Below are the code and all the weights of a small trained network. Each question names an input and a class and asks about switching units off, where a switched-off unit gives its printed mean instead of its output.

import numpy as np


def w(rows, s, z=0):
    codes = np.array(rows[::2]) - 128.0
    scale = np.full(codes.shape[1], s)
    scale[-1] = z or s
    return codes * scale


def norm(h):
    return h / np.sqrt((h * h).mean(-1, keepdims=True) + 1e-5)


def f(y):
    return np.maximum(y, 0)


def log_softmax(a):
    a = a - a.max(-1, keepdims=True)
    return a - np.log(np.exp(a).sum(-1, keepdims=True))


def net(x, mask):
    res = np.array(x, float).reshape(1, 6) / 4 @ E
    u = 0
    for l in range(3):
        y = f(norm(res) @ A[l][:, :-1].T + A[l][:, -1])
        res = res + np.where(mask[u : u + 4], y, B[l][:, -1]) @ B[l][:, :-1]
        u += 4
    return log_softmax(norm(res)[-1] @ U[:, :-1].T + U[:, -1])


A, B = {}, {}
E = w([
[131,150,137,154,132,111,126,122,102,108,79],'x0',
[163,95,66,4,79,194,79,145,24,118,70],'x1',
[232,153,82,142,57,160,235,222,123,122,122],'x2',
[110,98,99,156,124,146,115,140,129,121,141],'x3',
[126,154,85,118,113,99,122,115,137,120,150],'x4',
[164,56,57,91,235,85,150,114,201,136,34],'x5',
],0.0024)
A[0] = w([
[156,43,12,21,182,119,151,101,118,173,5,1],'0.n1',
[215,124,47,32,76,109,90,183,73,110,119,127],'0.n2',
[191,56,67,147,248,58,188,127,254,135,56,74],'0.n3',
[13,114,98,112,219,69,72,57,239,182,54,55],'0.n4',
],0.0025,0.0024)
B[0] = w([
[78,144,226,140,98,3,112,185,159,8,248,218],'0.n1',
[147,140,162,183,146,231,139,99,113,148,153,229],'0.n2',
[102,142,42,66,105,161,194,95,100,221,48,255],'0.n3',
[206,79,173,175,184,141,123,48,102,154,152,229],'0.n4',
],0.005,0.0031)
A[1] = w([
[65,104,188,139,152,45,60,97,172,95,158,166],'1.n1',
[59,99,147,69,142,143,2,45,56,155,140,76],'1.n2',
[175,98,102,90,179,139,147,100,102,91,134,107],'1.n3',
[134,117,123,142,98,63,158,225,134,45,145,10],'1.n4',
],0.0044,0.0011)
B[1] = w([
[111,148,114,102,146,155,59,196,2,53,146,234],'1.n1',
[117,147,8,74,148,92,207,81,180,193,40,254],'1.n2',
[64,145,165,218,92,109,61,99,130,143,157,174],'1.n3',
[163,116,196,169,99,97,151,77,225,133,137,169],'1.n4',
],0.0053,0.0042)
A[2] = w([
[162,112,123,127,76,188,143,163,132,79,134,69],'2.n1',
[194,127,182,137,70,83,142,167,214,94,177,41],'2.n2',
[133,101,118,148,243,106,50,78,76,166,148,244],'2.n3',
[3,155,125,61,192,127,34,127,67,18,147,86],'2.n4',
],0.004,0.0011)
B[2] = w([
[102,126,162,104,169,66,44,167,127,112,134,179],'2.n1',
[18,57,147,161,253,61,63,11,180,102,103,204],'2.n2',
[149,156,249,193,87,115,78,168,177,36,205,254],'2.n3',
[196,120,92,91,48,227,161,231,94,181,137,255],'2.n4',
],0.0046,0.004)
U = w([
[192,134,159,83,75,204,42,253,7,84,189,38],'0',
[86,72,235,205,209,80,84,35,228,91,144,102],'1',
[130,127,3,48,124,151,224,92,166,223,14,254],'2',
],0.0053,0.00044)

Each question gives the input, the list of numbers given to net, and the class t.
The units are the neurons (one row each of A and B). Each row of codes is followed by its name. A weight is (code - 128) times the scale printed after its matrix; where a second scale follows, it is the last column's (A, B and U).
mask holds one flag per neuron, layer by layer. A switched-off neuron (its flag False) gives its mean, the last column of its row in B, instead of its output. The means were averaged over made-up inputs and are rounded, as every weight is.
A unit's drop is (log p(t) with every unit on - log p(t) with that unit switched off) / (log p(t) with every unit on - log p(t) with every unit switched off).
The circuit of an input: a set's keep is (log p(t) with only the set's units on - log p(t) with every unit switched off) / (log p(t) with every unit on - log p(t) with every unit switched off). Starting from all 12 units, units are removed one at a time, each time the one whose removal leaves the highest keep (on an exact tie, the one counted first), for as long as the keep stays at least 0.8.
circuit, biggest first: the units of the circuit, biggest drop first
top k neurons: the k neurons with the biggest drops, biggest first
k most important neurons of layer l: the k neurons of layer l with the biggest drops, biggest first
drop of u: that unit's drop, to one decimal
input [-5,2,-8,7,6,-3], class 2: circuit, biggest first : [1.n2]
input [-1,-7,7,-2,1,2], class 2: top 3 neurons : [0.n3, 0.n1, 2.n3]
input [-6,4,-6,3,-2,4], class 0: circuit, biggest first : [0.n1, 2.n4]
input [0,6,1,4,8,2], class 1: circuit, biggest first : [1.n4, 0.n1]
input [-6,5,-2,-7,-5,0], class 2: top 3 neurons : [1.n2, 0.n4, 2.n3]
input [2,6,0,-7,-2,-3], class 2: 2 most important neurons of layer 1 : [1.n1, 1.n2]
input [-6,4,-7,2,-6,4], class 0: top 4 neurons : [1.n1, 0.n1, 2.n4, 2.n3]
input [-2,1,-5,-6,-3,6], class 0: circuit, biggest first : [0.n1, 1.n1]
input [-6,1,1,-2,-6,7], class 1: top 4 neurons : [1.n1, 0.n1, 1.n2, 2.n4]
input [4,-2,-5,-1,8,-5], class 0: top 2 neurons : [1.n1, 0.n3]
input [-7,1,-6,2,6,-5], class 2: top 2 neurons : [1.n2, 0.n1]
input [8,1,-2,-4,0,2], class 0: top 2 neurons : [0.n1, 1.n1]
input [-1,-1,5,6,2,-1], class 1: top 2 neurons : [0.n3, 1.n2]
input [6,-1,-8,8,-2,-2], class 0: circuit, biggest first : [2.n4]
input [4,5,2,3,-6,4], class 1: top 2 neurons : [1.n4, 0.n1]
input [-1,2,1,3,6,7], class 1: top 4 neurons : [0.n1, 1.n2, 0.n3, 1.n4]
input [-3,2,-8,1,0,-6], class 2: drop of 1.n2 : 1.3
input [-5,4,-7,-8,1,-5], class 2: drop of 1.n2 : 1.2
input [-3,6,6,-1,-4,7], class 1: drop of 0.n1 : 1.1
input [-3,-7,3,-4,2,8], class 2: circuit, biggest first : [0.n3]
input [0,4,7,3,0,3], class 1: drop of 0.n1 : 1.0
input [4,1,4,3,-3,1], class 1: 2 most important neurons of layer 0 : [0.n3, 0.n4]
